Each row comes from the steps of one walk. Every step used is in the known rows, and no mark comes twice. Write the walk behind each row, first mark first.
Known rows
poza-miver-sosev-dume-lupiv: [22.4, 5.9, 40.6, 1.7, 44.8, -2.6, 3.1, -37.4, 21.8, -16.7, -22.8, -12.2, 44.5, 63.0, 31.6, -0.3, -3.3, 5.9, 22.1, 18.2, 22.6, -8.0, 1.3, 29.6, 48.8, 8.5, -32.2, -23.5, 10.6, -30.3, -3.0, 6.4, -13.2, -17.3, -0.8, -7.0, -16.9, 13.8, 1.9, 7.7, -9.0]
rafi-zisi-ropo-miver-sosev: [-12.6, -6.2, 4.6, 10.9, 0.8, 10.2, -35.9, 22.8, 23.4, 33.9, -3.9, 12.4, -1.4, -15.0, 13.5, -33.6, -20.9, -12.7, 12.3, -2.7, -6.5, 6.4, 6.0, -3.1, -16.9, 11.9, 24.9, 37.7, 14.0, -25.7, -16.5, 8.0, -8.9, -4.7, 16.9, 0.2, -21.9, -21.5, -31.1, 0.9, -23.4]
poza-rafi-dume-lupiv-sosev: [13.2, -41.3, -0.5, 0.7, 8.9, -16.1, 14.5, -13.6, 29.6, -6.7, -8.3, -4.0, -11.9, -0.8, 27.5, -4.1, -6.4, -2.8, 9.1, 25.8, 8.5, 0.3, 6.9, -4.9, 44.7, 25.9, -29.1, 0.5, 13.7, 11.4, -15.6, 11.8, -8.9, -15.7, 81.0, -13.1, 62.5, -10.3, 0.0, 14.0, -18.2]
lupiv-sosev-dume-poza-ropo-zisi-rafi: [-5.1, -33.0, -11.4, 3.7, -22.3, 10.4, 23.2, 11.5, -55.6, 11.6, 45.5, 5.5, -34.1, -44.6, -47.5, 4.4, 37.3, 5.8, 0.5, -30.7, -31.2, 1.7, 14.8, -11.5, 0.2, -19.9, 23.1, 2.0, 23.2, 18.1, 16.7, -22.4, 0.2, 9.5, 10.1, 19.0, 5.9, 3.8, 6.0, 3.5, 4.0]
miver-sosev-lupiv-zisi-ropo-dume-poza: [-5.9, -36.4, 5.3, -14.2, 21.5, -21.7, 1.6, -41.7, -8.8, 18.7, 12.6, -15.6, -4.7, 1.5, -13.4, -6.9, 24.7, 11.5, -27.7, -8.2, -15.9, -1.9, -3.4, -4.9, 4.3, -10.5, -29.1, -17.2, -11.0, 1.8, -31.6, 6.2, 6.4, 8.8, -69.4, 17.8, -10.0, 40.8, 39.4, -9.3, -13.7]
poza-rafi-zisi-ropo: [-8.3, 19.3, 18.0, 0.9, -18.8, -4.1, -39.8, 39.4, -11.4, 17.5, 10.1, 14.3, -18.7, -35.5, -15.9, 47.3, -23.5, -0.3, -32.7, -20.3, 9.9, 28.0, 13.8, 6.9, -30.6, 19.3, 41.2, 19.4, 25.5, 15.1, 20.3, 6.3, 14.7, 21.9, -4.9, -7.7, -15.2, 3.5, 15.2, 0.7, 3.0]
miver-sosev-lupiv-zisi: [23.5, -20.9, -16.6, -0.7, -4.3, -15.5, -36.0, -24.0, 52.5, -15.9, -43.5, -0.2, -5.3, -3.4, 22.0, 20.9, -37.3, -0.9, -21.3, -24.1, 4.9, 2.3, -3.9, -50.5, -22.9, 14.9, -64.3, 19.3, -52.3, -26.2, -37.8, -22.3, -7.4, 9.9, -30.6, -13.2, -40.8, 7.5, -6.5, 17.3, 12.5]
zisi-rafi-miver-sosev-lupiv-dume: [12.0, -21.1, -1.8, -0.5, -7.2, 17.0, -0.3, 0.9, 19.5, -34.1, -28.1, 8.5, 3.5, -4.8, 11.3, 12.6, -15.4, -10.9, 11.1, 19.2, 41.1, -17.1, -21.9, -13.4, 52.1, 7.9, -48.9, 5.5, -39.7, 6.9, -18.6, -14.3, -15.0, -16.1, 69.1, -11.3, 9.2, -5.9, -7.0, 12.2, -8.6]
ropo-dume-poza-sosev-lupiv-rafi: [-13.3, -23.9, -19.5, -3.3, 20.5, -14.6, 9.6, -45.4, -6.2, -40.0, -3.7, -0.2, 6.6, -10.3, -15.3, -6.6, -20.7, -27.9, -31.3, 31.1, 7.4, -15.5, 18.7, -12.2, 3.8, -22.2, -71.5, -1.6, -15.6, -31.7, -8.1, -18.5, -12.3, 5.4, -25.9, -15.6, 60.5, -9.5, -10.6, -2.6, 7.2]
zisi-rafi-sosev-lupiv-dume: [11.1, -7.0, -17.2, 4.7, -25.3, 11.2, 16.4, 20.6, 14.0, -41.6, -35.6, 0.4, 3.5, -9.4, 15.4, 13.5, 4.3, 0.4, -8.0, 17.3, 34.9, -13.0, -13.0, -28.4, 49.7, 15.1, -32.1, 6.1, -46.6, 28.4, 4.6, 15.0, -16.7, 0.8, 74.8, -12.3, 33.6, -5.2, 2.2, 12.9, -3.1]
zisi-rafi-sosev-dume: [2.6, -10.7, -0.9, 28.9, -1.2, 20.6, -3.2, 15.1, 15.1, -30.5, -28.4, 13.9, 23.4, 1.8, 35.1, 41.4, 51.4, 9.2, 8.1, -2.7, 20.2, -22.3, -7.1, 26.3, 25.7, 24.6, 49.0, 3.1, -15.2, 26.9, 54.5, -2.4, -25.3, 4.6, 43.1, -1.3, -5.3, -1.6, -42.2, -4.1, 4.7]
rafi-sosev-dume-zisi-ropo: [1.4, 11.0, -1.3, 18.9, 1.9, -8.8, 11.4, 26.8, -3.3, 37.5, -5.5, 1.5, -21.0, -7.1, 11.8, 9.8, 1.0, 22.6, -5.0, -6.3, -0.5, 35.9, -9.8, 28.3, -25.1, 21.1, 58.1, 18.5, 20.7, 38.2, 23.3, 19.8, 7.6, 20.9, -6.2, 21.3, -13.9, 26.4, 5.8, -3.1, 20.8]
dume-rafi-sosev-lupiv-zisi-ropo: [-10.0, 54.7, -13.8, 11.3, 11.9, -19.8, 32.3, 51.8, 22.8, -4.0, -24.1, -1.0, -17.6, -40.7, 0.2, 10.6, -38.2, 10.9, -50.6, -17.6, -8.6, 25.2, -2.4, -15.8, -34.0, 11.9, 35.8, 19.3, -16.9, 19.1, -7.3, 15.3, 18.0, 17.4, -10.8, 6.1, -5.3, 7.3, -1.0, 11.7, 24.7]
poza-ropo-zisi-rafi-miver-sosev-dume-lupiv: [16.6, -11.8, 31.3, -4.5, 28.0, -3.8, 8.6, -12.9, 17.2, -15.0, 11.9, -1.9, 31.7, 42.2, -3.5, 9.5, -1.0, 18.8, 14.2, 7.7, 5.8, -13.2, -4.5, 25.2, 40.9, -9.8, -27.7, -18.7, 17.2, -8.1, 0.4, -10.9, -7.2, -18.0, 12.2, 6.3, -18.0, 20.9, -20.3, 6.5, -4.8]
rafi-zisi-ropo-dume-poza-miver: [-17.0, 34.1, 28.6, -18.0, -12.7, 7.8, 12.7, -48.0, -76.6, 34.6, 4.7, -7.4, 7.1, 26.2, -24.0, -2.3, 37.8, 2.3, 17.2, 11.9, 30.3, 14.6, 8.7, 26.9, -11.1, -4.7, 10.3, -21.1, 18.4, -4.6, 19.0, 32.9, 15.2, -6.9, -53.0, 3.4, -19.2, -1.8, 78.8, -2.7, -12.2]
lupiv-zisi-ropo-dume: [-6.8, -35.3, 7.7, -4.6, 8.9, -29.7, -27.5, -15.8, 1.6, 14.9, 33.8, 2.8, -26.5, -36.8, 11.8, 49.3, -2.2, 10.3, -29.2, 16.6, 11.4, 13.2, -1.6, 6.2, 1.8, 20.4, 63.8, -9.5, -18.3, 30.7, 32.9, 1.2, 6.6, 17.8, -55.3, 32.7, -20.6, 27.8, -9.1, -0.1, -19.0]
ropo-miver-sosev-dume-poza: [3.8, -21.1, 18.5, -1.1, 17.7, 6.6, -21.5, -36.7, -12.7, 15.3, -19.3, -21.8, 33.1, 36.2, -0.6, -18.0, 56.3, -1.4, 21.2, -10.2, 7.6, -21.2, -8.8, 20.7, 16.2, -6.2, -24.2, -30.2, 2.8, -8.0, -13.2, 5.4, -20.0, -8.0, -29.8, 0.5, -16.1, 15.9, 4.5, -8.9, -13.2]
ropo-miver-sosev-dume-poza-lupiv: [40.9, -4.8, -9.3, -5.6, 12.7, -4.1, -44.6, -63.5, 17.6, -13.2, 18.3, -2.7, 33.3, 60.6, 15.5, -14.3, 34.1, 3.5, 22.1, -9.3, -20.9, -15.5, 7.9, 5.3, 7.3, -6.6, -51.9, -55.4, -9.9, -26.5, -21.0, -2.2, -15.6, 7.8, -11.3, 0.6, 2.4, 10.6, 22.8, -19.9, 0.7]
ropo-zisi-rafi-dume-poza-lupiv-sosev-miver: [33.0, 17.1, -20.4, 5.0, -6.4, 25.6, 26.9, -50.7, 31.1, 5.8, -3.9, 9.5, 5.6, 58.3, 14.6, 1.0, 28.5, 31.0, 34.1, -8.2, -38.6, -7.0, -5.1, 11.2, 11.7, -15.6, 19.3, 18.4, -5.0, 0.7, -29.1, -17.6, 3.6, -2.5, 57.7, -1.6, 16.0, -8.5, -12.2, 14.7, -2.3]
lupiv-rafi-dume-zisi-ropo-miver-sosev: [-19.9, -34.8, -8.6, 11.2, 11.2, 1.8, -10.0, 30.4, 13.0, 24.0, -0.5, 0.3, -11.6, -18.9, 11.2, -28.3, -27.1, -18.8, 15.2, 10.2, -8.7, 2.2, 1.5, -5.5, 0.6, 5.7, 21.8, 34.8, 21.5, -25.0, -9.7, -0.4, -5.4, -4.9, 25.4, 1.6, -2.4, -18.5, -42.4, -7.0, -18.4]
ropo-miver-sosev-lupiv-zisi-rafi: [5.6, 12.6, -15.2, 16.7, -23.7, 13.3, 3.5, 35.0, 8.6, -25.1, -1.1, 13.6, -25.7, -52.8, 3.0, -13.8, -27.0, -14.6, -13.8, -35.8, -35.2, -7.2, 3.8, -42.7, -22.3, -8.4, -0.3, 31.8, -21.9, -17.3, -10.2, -35.6, 5.4, 2.6, 4.6, -14.3, -16.7, -5.9, 3.3, 8.1, 12.6]
poza-ropo-zisi-rafi-sosev: [-21.9, -16.5, -38.9, 19.3, -47.1, 12.4, 33.3, 51.5, -11.9, 2.4, 14.0, 17.6, -16.5, -30.4, -6.9, -12.4, 32.4, 23.1, -21.4, -22.8, -21.2, -5.4, 21.2, -35.2, -8.6, 8.8, 29.3, 44.7, 11.3, 30.2, 47.5, 38.2, -15.6, 13.0, 74.3, 8.9, 30.4, -8.4, -22.0, 0.3, 1.1]
zisi-rafi-dume-poza-sosev: [-22.3, -62.6, -16.8, 5.5, -0.1, 38.8, 1.5, -34.9, -19.0, 0.8, 16.1, 22.7, 11.6, 7.6, 14.4, -19.4, 13.3, 0.1, 13.1, 10.4, -0.9, -6.8, 20.2, -9.6, 6.8, 21.4, -41.2, -5.5, 31.5, -3.5, -1.3, 7.6, -15.3, -17.2, 23.3, -16.8, 54.8, 5.7, 16.1, -7.1, -11.6]
rafi-dume-lupiv-sosev-miver: [25.7, 41.8, 7.0, 6.7, 10.9, 20.3, 38.5, -34.3, 50.6, 8.2, -33.7, -5.6, 20.7, 72.5, 46.8, -5.9, -3.2, 22.9, 30.7, 14.7, -0.2, -2.6, -14.3, 23.2, 27.6, 2.9, 28.1, 29.3, 0.1, -0.7, -17.9, 1.3, -2.2, -21.6, 63.6, -8.6, 21.7, -7.0, -21.4, 29.5, -4.4]
poza-lupiv-sosev-dume-zisi-ropo-miver: [7.5, 52.1, -3.5, 7.9, -18.5, -12.4, -5.5, 17.7, -0.4, 39.5, 17.3, 0.6, -16.8, -7.6, 0.8, -52.4, -3.3, 3.6, 28.1, 19.0, -22.1, 27.5, -12.1, 30.3, -46.3, -4.9, 65.3, -8.0, 15.9, 31.4, 7.3, 17.8, 11.1, 5.0, -11.7, 17.1, 9.0, -18.5, -6.3, 0.4, 8.6]
miver-sosev-dume-poza-rafi-zisi-ropo: [-10.2, -7.8, 20.8, 0.5, 2.6, 4.2, -43.4, 22.6, -8.7, 16.0, -1.7, 14.3, -8.1, -24.5, -23.4, 51.3, -5.4, 3.3, -22.7, -25.0, -5.9, 16.4, 7.5, 11.7, -12.0, 10.4, 20.6, 8.0, 22.6, 6.5, -1.9, -12.1, 14.8, 21.4, -15.3, -7.0, -28.2, 12.4, 10.5, -6.5, -5.7]
zisi-ropo-miver-sosev-lupiv: [-0.7, 28.3, 3.1, 5.2, 26.2, -7.6, 21.9, -8.0, 48.3, -10.3, -17.1, 2.6, 11.4, 21.9, 31.6, -54.7, -38.2, -18.6, -9.0, 4.8, 4.5, 5.1, -10.4, 13.5, -25.7, -5.1, -20.5, 32.4, -5.4, -38.4, -41.8, 0.2, -6.0, -8.3, -29.5, -5.8, -8.0, -23.7, -4.5, 2.3, 26.1]
ropo-miver-sosev-lupiv: [10.1, 14.2, 2.0, 1.6, 19.3, -7.6, 9.2, -22.2, 52.0, -16.2, -21.9, -0.4, 15.0, 32.4, 39.2, -50.7, -29.4, -20.7, 0.9, 6.8, 14.8, -3.8, -7.5, 6.6, -19.9, -2.8, -41.3, 30.4, -15.6, -43.2, -36.6, 0.3, -16.1, -10.8, -23.1, -10.7, -8.6, -26.0, -12.3, 2.6, 22.1]
ropo-miver-sosev-dume-poza-lupiv-zisi: [38.0, -18.6, -24.1, -6.9, -16.3, -11.3, -74.0, -41.0, 28.2, -7.8, -11.8, -1.9, 9.7, 13.7, -0.7, 20.5, 5.7, 12.9, 4.9, -27.1, -31.3, -8.7, 2.4, -48.8, -14.2, 1.5, -58.0, -41.7, -46.0, -12.9, -27.9, -20.9, -3.4, 17.4, -27.1, -5.1, -32.4, 18.1, 4.4, 1.1, -8.1]
lupiv-sosev-dume-rafi: [29.5, 11.4, 10.7, 4.0, 56.5, -9.8, 17.6, 11.7, 9.1, -22.7, -32.1, -18.1, -19.9, -29.5, 26.7, 50.6, 21.5, -14.2, 21.4, 21.0, 41.5, -11.9, 14.5, 26.2, 46.2, 22.6, 37.6, -20.9, -32.6, 19.7, 38.8, 1.0, -20.7, -3.1, 50.7, 12.0, 16.6, -16.0, -82.9, 2.9, -7.0]
poza-ropo-zisi-rafi-dume-lupiv: [16.9, -23.9, 21.5, -14.3, -2.0, -14.7, 34.2, 27.0, -2.4, -28.5, 39.3, -23.2, 19.7, 28.2, 3.2, 26.9, -0.1, 12.2, -7.6, 7.1, 28.5, -4.8, 8.2, 1.9, 50.5, 6.8, -8.7, -10.2, 28.9, -3.1, 17.8, 17.6, -0.2, -14.1, 28.3, -5.9, 11.5, 20.8, 16.9, 4.8, -2.9]

Write each row's walk
[-7.0, 29.3, -1.8, -6.5, -14.1, -17.4, -10.2, -17.0, -8.2, -11.8, 29.4, 13.0, 21.2, 7.2, -30.5, 6.4, 2.7, -1.6, -6.2, 25.8, 30.4, -21.0, -11.6, 36.7, -14.4, -21.0, -11.9, -20.3, -0.3, 14.1, 19.0, 2.8, -1.4, -18.3, 34.8, 2.1, 28.5, -1.1, -9.5, -9.0, 1.0] => zisi-ropo-dume-poza-lupiv-rafi-miver
[-29.9, -29.5, 11.1, -6.7, 10.0, 1.5, -36.0, -3.7, -24.1, -0.6, -5.4, -3.6, -11.4, -12.9, -25.3, 8.7, -5.9, -11.8, -9.5, -26.1, -44.9, -16.9, 5.0, -18.6, -0.5, -14.6, -23.9, -32.9, 28.1, 6.6, 12.4, -22.3, 7.8, 9.5, -36.4, -11.2, 3.5, 3.3, -14.7, -15.6, -5.2] => lupiv-zisi-ropo-miver-sosev-dume-poza-rafi
[-21.7, 50.8, 4.0, -4.3, -23.0, 30.1, 58.1, -20.1, -73.4, 1.6, -29.5, -8.5, 13.9, 26.1, -19.7, -38.9, 32.6, -3.3, 21.0, 5.7, 17.8, -2.0, 0.5, -4.4, 12.8, -11.9, -28.9, -14.6, 6.8, -2.2, 6.2, 35.8, 6.7, -17.1, 15.3, -14.1, 19.7, -16.0, 81.5, 4.2, 0.7] => zisi-rafi-sosev-lupiv-dume-poza-miver
[26.3, -66.1, -12.7, -9.6, -12.2, -13.7, 4.7, -14.5, -7.6, 0.2, -14.0, -16.9, -22.3, 21.9, 15.6, 39.7, -5.9, -5.0, 27.7, 17.4, 41.6, 10.1, 0.3, -4.8, 12.1, 14.0, -45.1, 26.2, -2.0, -16.8, 10.8, -4.9, -2.2, 4.0, 12.3, -11.5, -12.2, 5.4, 1.8, -10.5, 10.6] => poza-miver-sosev-lupiv-rafi-dume-zisi
[-22.3, 50.8, 13.9, -3.2, -24.5, -16.5, -4.5, 60.3, -1.7, 8.6, 13.8, -11.9, 1.2, -20.5, -10.9, -23.0, -31.4, -3.4, -8.3, 9.7, -8.9, 9.7, -10.1, 1.6, -30.5, -2.8, 62.1, -10.7, 22.9, 24.6, 20.7, 22.7, 19.9, -4.7, -21.3, -5.1, 4.2, -18.1, -13.6, 6.4, -2.2] => poza-rafi-dume-lupiv-zisi-ropo-miver
[-24.7, -33.3, -13.9, -25.4, 1.1, 15.0, 29.7, 13.6, -40.0, 1.9, 26.4, -23.0, -6.7, 9.1, -15.9, 17.0, -10.6, -13.5, -17.9, -29.2, 0.9, 0.3, -1.7, -45.9, 20.2, -8.4, -32.8, -15.7, 18.5, -16.6, -5.1, -25.5, 8.2, -12.2, -21.5, 7.6, 7.7, 18.9, 49.2, -3.7, 22.7] => miver-sosev-lupiv-zisi-rafi-dume-poza-ropo
[2.0, -23.7, 18.8, 12.4, 23.3, 9.8, -54.0, -1.8, 19.6, -9.2, -27.9, 8.3, 25.2, -2.5, 5.6, 46.7, 14.9, -12.6, 22.9, 12.7, 21.2, -13.5, -9.8, 34.9, 18.7, 7.2, 34.3, -4.4, -12.4, -11.9, 10.3, -35.5, -14.3, 4.2, -7.7, -3.2, -40.5, -15.3, -64.0, -2.6, -16.4] => lupiv-rafi-zisi-ropo-miver-sosev-dume
[-3.7, 35.6, 9.6, -12.3, 14.9, -10.5, 20.0, 3.3, 20.7, -12.7, 6.7, 21.9, -7.5, -15.9, -1.2, 25.8, -19.1, 11.0, 5.0, 40.8, 45.2, -11.8, -12.4, 39.6, -15.4, 3.2, 15.0, -3.7, -26.5, 40.9, 29.9, 7.6, 4.6, -28.6, 26.2, 13.3, 4.4, -8.0, -66.5, 1.0, 1.3] => poza-sosev-lupiv-zisi-ropo-dume-rafi-miver
[-28.4, -40.8, -13.1, -3.4, -2.7, 23.0, -8.8, 27.0, -5.8, 18.6, 12.0, -3.3, -8.3, -15.0, 1.3, -27.4, -16.5, -19.6, 15.1, -14.8, -23.6, -11.3, 2.2, -42.2, 11.0, -2.9, -0.8, 13.0, 15.4, -28.4, -11.1, -17.9, -3.8, -16.6, 14.7, 2.5, -7.0, -12.5, -17.8, -3.7, -17.2] => lupiv-zisi-rafi-dume-poza-ropo-miver-sosev
[18.5, -17.6, -11.6, 11.6, -24.1, 26.6, 25.6, 15.5, -35.7, -0.7, 2.8, 10.3, -49.3, -31.9, 1.9, -10.7, -12.2, -7.7, 25.7, -14.7, -17.7, 8.0, 6.3, -28.5, 15.2, -3.0, -20.3, 31.2, -1.5, -3.7, 5.5, -21.7, 5.8, 3.1, 44.1, -4.6, -2.9, 8.4, 33.8, -1.0, 6.5] => poza-miver-sosev-lupiv-dume-zisi-rafi
[6.0, 4.3, 2.5, 4.2, 6.6, -4.1, -40.8, 14.2, -2.2, 1.8, 0.6, 10.8, 6.9, -23.1, -32.9, 51.6, -1.1, 0.9, -26.4, -14.8, -3.4, 14.3, 11.1, 9.6, -7.2, -0.1, 7.9, 1.6, 1.2, -12.6, -19.2, -18.2, 11.8, 26.9, -4.4, -6.1, -17.8, 12.6, 16.0, -5.2, -6.2] => miver-sosev-dume-poza-lupiv-rafi-zisi-ropo
[-13.5, 57.1, 26.4, -5.1, -31.9, -2.5, -32.7, 40.7, -21.3, 24.3, 9.4, -3.4, 7.2, -14.0, -29.9, -13.5, 10.4, -3.4, 4.6, 3.4, -0.4, 8.6, -6.9, 29.6, -41.9, -11.3, 62.1, -11.6, 20.3, 28.2, 21.8, 17.6, 13.8, 4.3, -36.9, -4.7, -12.5, -20.8, -6.9, -2.1, -5.2] => sosev-dume-poza-rafi-zisi-ropo-miver
[-20.5, -13.0, -9.5, -28.1, -11.0, 9.4, 33.0, 17.8, -49.5, -0.4, 30.5, -29.0, -4.8, 10.0, -19.4, 21.9, -3.6, -10.6, -21.7, -26.4, 11.9, 3.5, -3.6, -38.3, 12.0, -8.9, -20.3, -24.8, 17.3, -2.7, 8.8, -16.7, 10.1, -10.8, -30.1, 7.5, 12.7, 20.1, 58.8, -1.5, 30.2] => sosev-lupiv-zisi-rafi-dume-poza-ropo
[-9.9, 51.0, 2.6, 0.2, -23.7, -21.0, 20.1, 50.1, -9.8, 17.5, 13.1, -16.6, -7.8, -12.2, -9.3, -38.7, -19.2, -10.5, 3.3, 23.9, 9.9, 19.5, -15.1, 26.2, -43.2, -12.2, 58.3, 12.3, 18.1, 17.5, 14.8, 23.3, 14.6, -0.3, -25.9, 2.2, 9.8, -22.3, -7.4, -1.3, 16.9] => sosev-lupiv-rafi-dume-zisi-ropo-miver
[-17.4, 54.4, -3.6, 12.9, -27.4, -11.7, 8.7, 53.8, -13.4, 30.6, 0.9, -7.3, -7.4, -20.5, -13.0, -44.8, -0.8, 1.0, 8.6, 19.8, -10.3, 15.5, -10.7, 22.9, -42.9, -10.1, 76.1, 10.2, 17.2, 34.8, 33.4, 30.7, 7.2, 7.0, -8.1, 10.6, 12.6, -20.0, -29.6, -0.9, 5.4] => lupiv-rafi-sosev-dume-zisi-ropo-miver
[-15.3, -28.0, 7.5, -6.9, 26.5, -20.4, -3.9, -34.5, 4.2, 7.7, 18.9, 11.1, -22.5, -21.1, 11.1, 33.6, -16.4, 5.2, -20.3, 21.7, 2.5, 14.1, -4.3, 8.6, 1.8, 9.7, 38.1, -1.4, -18.4, 5.3, 7.7, -11.5, 15.5, 11.1, -68.6, 27.0, -31.1, 13.5, 2.8, -1.4, -12.3] => poza-miver-sosev-lupiv-zisi-ropo-dume
[-28.7, 41.6, 6.9, -11.9, -5.9, 2.6, 46.4, -44.3, -55.2, 18.1, -14.9, -6.0, 7.8, 27.4, -17.4, -24.0, 26.1, 10.1, 1.6, 10.2, 6.4, 10.1, -0.8, 7.4, -17.4, -11.4, -5.3, -16.5, 3.7, -0.1, 5.2, 34.4, 19.4, -5.6, -55.4, 3.6, -6.8, -3.4, 73.0, -0.4, 2.2] => rafi-sosev-lupiv-zisi-ropo-dume-poza-miver
[4.6, -5.6, -5.8, 2.3, 14.1, 9.3, -32.1, 28.4, 26.1, 10.4, -2.4, 10.7, -9.7, -23.1, 6.2, -12.0, -24.3, -10.8, 19.0, 8.2, -13.3, -0.6, 12.3, -17.3, 15.7, 7.9, 9.2, 11.8, -9.5, -19.6, -19.0, 2.1, -4.6, 1.1, 48.5, 2.5, -7.1, -22.3, -46.0, -3.3, -33.2] => poza-lupiv-dume-rafi-zisi-ropo-miver-sosev
[-18.1, 21.4, 14.5, 7.9, 18.1, -10.5, -9.6, 28.1, 19.0, 4.8, -9.4, 10.9, -1.3, -20.2, -12.0, 21.4, -49.1, 13.9, -27.3, -14.6, -21.5, 14.0, -12.7, 1.3, -12.0, 5.4, 18.6, -5.2, 16.1, 14.8, -9.5, -14.0, 22.3, 2.0, -9.7, 1.8, -22.2, 21.3, -6.2, 9.7, 4.0] => poza-rafi-miver-sosev-dume-lupiv-zisi-ropo
[42.7, -16.7, -23.9, -0.6, -8.1, -6.8, -24.4, -50.4, 6.1, -23.3, 27.1, 5.9, 23.7, 43.8, -5.7, 6.6, 60.4, 25.8, 4.7, -22.3, -32.2, -16.3, 16.2, -2.3, 6.0, -9.1, -47.7, -45.2, -11.9, -2.6, -6.2, 6.1, -13.1, 23.1, 8.6, 3.3, 8.2, 19.6, 25.8, -19.8, 4.8] => ropo-zisi-rafi-sosev-dume-poza-lupiv
[-33.9, 52.4, -2.6, -7.1, -33.4, 17.4, 22.1, 43.2, -47.5, 23.0, 25.8, -17.2, 7.4, 1.8, -20.1, -57.3, 19.9, -10.0, 12.4, -0.6, -13.6, -5.9, -6.1, -4.8, -20.2, -23.8, 49.7, -20.5, 25.6, 21.9, 40.7, 19.8, 0.0, -15.6, -13.8, 13.6, 26.9, -20.7, 2.6, -2.4, 9.4] => zisi-rafi-sosev-dume-poza-ropo-miver
[-3.4, -38.7, 8.6, -17.1, 16.7, -21.3, -6.5, -35.8, -17.9, 9.9, 14.8, -13.5, 0.4, -4.4, -31.2, 9.9, 31.2, 3.4, -30.0, 0.8, -3.9, -6.6, 5.9, 3.2, 11.7, -18.6, -36.5, -10.0, -10.3, -7.6, -28.4, 1.8, 5.4, 13.4, -55.6, 8.1, -1.8, 31.9, 34.1, -13.5, -20.5] => miver-sosev-lupiv-rafi-zisi-ropo-dume-poza
[3.5, -31.0, -13.6, -5.7, 5.1, 6.5, 32.3, -48.9, 14.8, -30.0, 4.8, 16.2, 15.7, 29.4, 3.7, -21.6, 3.4, 5.2, -7.0, 9.1, 4.5, -2.0, 5.4, 5.3, -18.1, -5.6, -74.2, 8.5, 0.5, -15.3, -35.7, -3.4, -6.3, -5.0, -30.9, -17.7, 24.2, -4.4, 18.7, -1.6, 25.1] => ropo-zisi-rafi-dume-poza-sosev-lupiv
[15.1, 33.0, 6.6, -4.0, 26.6, -9.8, 15.2, 8.8, 50.1, -18.4, -23.7, 2.1, 3.1, 6.8, 18.8, -21.0, -33.6, -15.6, -7.6, 5.9, 12.0, 3.2, -0.2, 8.8, -19.0, -5.3, -25.0, 34.3, -23.8, -35.0, -39.4, -2.2, -0.9, -1.9, -17.7, -10.2, -19.3, -26.3, -23.1, 1.0, 16.8] => dume-rafi-zisi-ropo-miver-sosev-lupiv
[18.5, -5.5, -20.7, 14.7, -19.8, 18.8, -26.1, 12.4, -2.9, -24.0, 15.1, 15.6, -14.8, -38.2, -7.6, 3.5, 3.9, -3.5, 2.9, -42.1, -58.8, -16.5, 9.4, -42.1, -3.6, -11.7, -6.2, -9.8, -20.3, -13.3, -7.9, -44.8, 5.3, 10.8, 10.6, -8.3, -17.0, 10.0, 10.3, -4.4, -1.8] => ropo-miver-sosev-dume-poza-lupiv-zisi-rafi
